Below is a small trained network, with its code and all its weights. Each question gives an input and a target symbol and asks what happens when units are switched off, that is, made to give their printed mean instead of their output.

import numpy as np


def w(rows, s, z=0):
    codes = np.array(rows[::2]) - 128.0
    scale = np.full(codes.shape[1], s)
    scale[-1] = z or s
    return codes * scale


def f(y):
    return np.maximum(y, 0)


def softmax(a):
    e = np.exp(a - a.max(-1, keepdims=True))
    return e / e.sum(-1, keepdims=True)


def log_softmax(a):
    a = a - a.max(-1, keepdims=True)
    return a - np.log(np.exp(a).sum(-1, keepdims=True))


def net(x, mask):
    ids = ['αβγθξω'.index(c) for c in x.split()]
    T = len(ids)
    res = E[ids] + P[:T]
    r = res
    for j in range(2):
        rows = slice(2 * j, 2 * j + 2)
        q, k, v = (r @ M[0][rows].T for M in (Q, K, V))
        z = softmax(np.where(np.tri(T) > 0, q @ k.T / 2**0.5, -1e9)) @ v
        o = O[0][rows]
        res = res + np.where(mask[j], z, o[:, -1]) @ o[:, :-1]
    y = f(res @ A[0][:, :-1].T + A[0][:, -1])
    res = res + np.where(mask[2:6], y, B[0][:, -1]) @ B[0][:, :-1]
    return log_softmax(res[-1] @ U[:, :-1].T + U[:, -1])


Q, K, V, O, A, B = {}, {}, {}, {}, {}, {}
E = w([
[11,157,189,106],'α',
[151,94,220,135],'β',
[169,142,148,150],'γ',
[87,70,240,145],'θ',
[81,149,176,127],'ξ',
[86,233,77,137],'ω',
],0.011)
P = w([
[146,103,120,116],'0',
[162,143,142,81],'1',
[136,110,86,142],'2',
[1,102,124,144],'3',
[172,151,166,121],'4',
[138,113,84,135],'5',
[13,101,135,151],'6',
[174,157,186,162],'7',
[125,123,86,138],'8',
[9,91,151,144],'9',
[175,120,176,163],'10',
],0.019)
Q[0] = w([
[91,163,165,137],'head 0',
[150,163,18,233],'head 0',
[9,137,169,138],'head 1',
[208,144,105,119],'head 1',
],0.011)
K[0] = w([
[61,117,138,133],'head 0',
[146,166,7,89],'head 0',
[158,208,206,160],'head 1',
[130,78,69,93],'head 1',
],0.011)
V[0] = w([
[139,100,169,80],'head 0',
[135,105,144,110],'head 0',
[249,92,114,128],'head 1',
[153,179,118,115],'head 1',
],0.021)
O[0] = w([
[101,230,104,155,254],'head 0',
[83,208,102,104,187],'head 0',
[142,65,207,74,31],'head 1',
[137,195,158,2,84],'head 1',
],0.0095,0.0039)
A[0] = w([
[112,2,189,235,143],'neuron 0',
[39,188,119,25,184],'neuron 1',
[252,171,162,229,252],'neuron 2',
[148,133,23,158,149],'neuron 3',
],0.009,0.003)
B[0] = w([
[48,77,67,68,227],'neuron 0',
[254,150,151,156,242],'neuron 1',
[70,142,156,23,254],'neuron 2',
[206,102,165,98,189],'neuron 3',
],0.009,0.0083)
U = w([
[207,202,116,107,147],'α',
[132,167,113,133,253],'β',
[113,105,122,66,44],'γ',
[36,131,22,163,86],'θ',
[152,139,41,255,230],'ξ',
[219,41,140,105,47],'ω',
],0.0085,0.004)

Each question gives the input, a string of symbols that net reads in full, and the target symbol t.
The units are the heads (2 rows each of Q, K, V and O) and the neurons (one row each of A and B). Each row of codes is followed by its name. A weight is (code - 128) times the scale printed after its matrix; where a second scale follows, it is the last column's (O, A, B and U).
mask holds one flag per unit, heads first, then neurons. A switched-off unit (its flag False) gives its mean, the last column of its rows in O or B, instead of its output. The means were averaged over made-up inputs and are rounded, as every weight is.
A unit's drop is (log p(t) with every unit on - log p(t) with that unit switched off) / (log p(t) with every unit on - log p(t) with every unit switched off).
The circuit of an input: a set's keep is (log p(t) with only the set's units on - log p(t) with every unit switched off) / (log p(t) with every unit on - log p(t) with every unit switched off). Starting from all 6 units, units are removed one at a time, each time the one whose removal leaves the highest keep (on an exact tie, the one counted first), for as long as the keep stays at least 0.8.
circuit, biggest first: the units of the circuit, biggest drop first
most important unit: the unit with the biggest drop
top k neurons: the k neurons with the biggest drops, biggest first
heads that matter: for each layer, one digit per head in row order, 1 if its drop is at least 0.15 and else 0, layers parted by /
drop when u is switched off: that unit's drop, to one decimal
input β γ α θ γ θ α α ξ ω, target ξ: most important unit => neuron 2
input θ γ θ θ θ θ, target θ: heads that matter => 01
input ω γ α θ γ β θ ω θ ξ β, target γ: top 2 neurons => neuron 2; neuron 3
input β α θ α θ β ξ α α α, target ξ: circuit, biggest first => head 1; neuron 1; neuron 2
input θ ξ θ γ β ξ α θ, target γ: circuit, biggest first => neuron 2; neuron 1
input ξ γ γ ξ α θ β, target ξ: circuit, biggest first => head 1; neuron 2; neuron 0
input θ α α θ α β β θ ω ξ α, target θ: circuit, biggest first => head 1; neuron 1
input α β β ξ ξ θ θ α ω ξ, target ξ: circuit, biggest first => head 1; neuron 2; neuron 1
input γ ξ ξ θ ξ α, target α: circuit, biggest first => head 1; neuron 1
input θ α θ γ, target ξ: circuit, biggest first => neuron 2; head 1; neuron 0
input θ γ γ, target γ: top 2 neurons => neuron 1; neuron 0
input γ ω θ θ β ω ξ, target γ: top 2 neurons => neuron 0; neuron 3
input θ ω ξ γ, target α: drop when neuron 0 is switched off => 0.1
input β γ β ξ β θ α, target γ: drop when neuron 1 is switched off => -0.1
input β θ ω γ ξ θ ξ α θ θ, target ξ: drop when head 1 is switched off => 0.5
input β ξ θ γ α β θ ω γ θ, target α: drop when head 1 is switched off => 1.1
input γ β ω, target ω: top neuron => neuron 2
